Below is a small trained network, with its code and all its weights. Each question gives an input and a class and asks what happens when units are switched off, that is, made to give their printed mean instead of their output.

import numpy as np


def w(rows, s, z=0):
    codes = np.array(rows[::2]) - 128.0
    scale = np.full(codes.shape[1], s)
    scale[-1] = z or s
    return codes * scale


def f(y):
    return y / 2 * (1 + np.tanh(0.7978845608 * (y + 0.044715 * y**3)))


def log_softmax(a):
    a = a - a.max(-1, keepdims=True)
    return a - np.log(np.exp(a).sum(-1, keepdims=True))


def net(x, mask):
    res = np.array(x, float).reshape(1, 3) / 4 @ E
    y = f(res @ A[0][:, :-1].T + A[0][:, -1])
    res = res + np.where(mask, y, B[0][:, -1]) @ B[0][:, :-1]
    return log_softmax(res[-1] @ U[:, :-1].T + U[:, -1])


A, B = {}, {}
E = w([
[133,111,111,78,130,61,117,181,202,133,187],'x0',
[162,24,211,152,126,131,183,211,115,130,130],'x1',
[165,171,107,111,69,114,1,211,54,133,119],'x2',
],0.011)
A[0] = w([
[96,120,123,69,108,58,144,140,221,112,185,17],'n0',
[107,148,124,190,114,201,136,58,101,102,40,55],'n1',
[52,118,123,153,202,148,156,85,169,120,155,82],'n2',
[129,130,104,1,118,91,127,134,210,125,207,93],'n3',
[96,204,71,75,140,98,128,52,148,120,101,148],'n4',
[124,97,164,161,202,145,196,102,168,130,153,74],'n5',
[114,155,155,194,122,182,156,90,82,99,89,45],'n6',
[124,151,85,112,148,129,73,70,174,116,110,1],'n7',
[89,124,110,144,181,117,182,63,168,111,142,77],'n8',
[54,164,82,65,85,145,120,65,127,149,166,33],'n9',
],0.007,0.0041)
B[0] = w([
[132,128,92,214,150,39,144,122,147,189,71,186],'n0',
[150,144,84,185,169,20,140,72,162,171,98,206],'n1',
[122,151,92,107,93,128,50,181,37,97,145,205],'n2',
[158,158,77,210,183,77,133,88,133,153,75,220],'n3',
[106,47,169,65,117,151,191,166,159,121,146,254],'n4',
[123,157,118,77,56,120,93,170,34,103,201,213],'n5',
[115,119,124,213,155,77,133,127,154,234,69,180],'n6',
[61,92,178,122,22,98,202,207,68,187,102,173],'n7',
[110,151,94,121,69,97,41,147,72,82,193,212],'n8',
[49,29,213,94,48,129,150,254,164,189,137,192],'n9',
],0.0082,0.0078)
U = w([
[125,202,74,106,72,123,8,135,45,97,137,86],'0',
[127,149,73,243,201,84,165,83,173,186,75,84],'1',
[111,8,224,98,104,154,243,151,151,137,120,95],'2',
[136,177,97,93,225,210,147,64,192,46,140,254],'3',
],0.011,0.014)

Each question gives the input, the list of numbers given to net, and the class t.
The units are the neurons (one row each of A and B). Each row of codes is followed by its name. A weight is (code - 128) times the scale printed after its matrix; where a second scale follows, it is the last column's (A, B and U).
mask holds one flag per neuron, in row order. A switched-off neuron (its flag False) gives its mean, the last column of its row in B, instead of its output. The means were averaged over made-up inputs and are rounded, as every weight is.
A unit's drop is (log p(t) with every unit on - log p(t) with that unit switched off) / (log p(t) with every unit on - log p(t) with every unit switched off).
The circuit of an input: a set's keep is (log p(t) with only the set's units on - log p(t) with every unit switched off) / (log p(t) with every unit on - log p(t) with every unit switched off). Starting from all 10 units, units are removed one at a time, each time the one whose removal leaves the highest keep (on an exact tie, the one counted first), for as long as the keep stays at least 0.8.
circuit, biggest first: the units of the circuit, biggest drop first
most important unit: the unit with the biggest drop
k most important neurons: the k neurons with the biggest drops, biggest first
drop when u is switched off: that unit's drop, to one decimal
input [-6,-7,2], class 2: circuit, biggest first	[n4; n9]
input [2,-3,-4], class 0: 2 most important neurons	[n8; n2]
input [3,-7,-6], class 2: 3 most important neurons	[n4; n9; n7]
input [-1,0,-2], class 3: 2 most important neurons	[n9; n7]
input [6,-5,0], class 1: most important unit	n3
input [-3,-4,-3], class 2: 3 most important neurons	[n4; n3; n9]
input [3,1,-3], class 3: circuit, biggest first	[n7; n9]
input [4,-8,-2], class 2: 2 most important neurons	[n4; n9]
input [-7,7,0], class 1: circuit, biggest first	[n4; n6]
input [6,-3,-8], class 0: 3 most important neurons	[n8; n2; n5]
input [-7,1,-5], class 1: 2 most important neurons	[n1; n6]
input [1,3,1], class 3: 2 most important neurons	[n9; n4]
input [3,2,-3], class 3: circuit, biggest first	[n9; n7]
input [6,-7,-8], class 0: 2 most important neurons	[n8; n2]
input [-6,-5,-7], class 0: 3 most important neurons	[n8; n2; n5]
input [-5,0,-7], class 0: most important unit	n5
input [0,2,-1], class 3: 2 most important neurons	[n9; n4]
input [-3,-4,-2], class 2: drop when n2 is switched off	0.0
input [-5,-1,3], class 1: drop when n5 is switched off	0.1
input [6,3,-6], class 0: most important unit	n5
input [7,-6,6], class 1: drop when n3 is switched off	0.5
input [2,-7,-6], class 2: drop when n4 is switched off	1.5
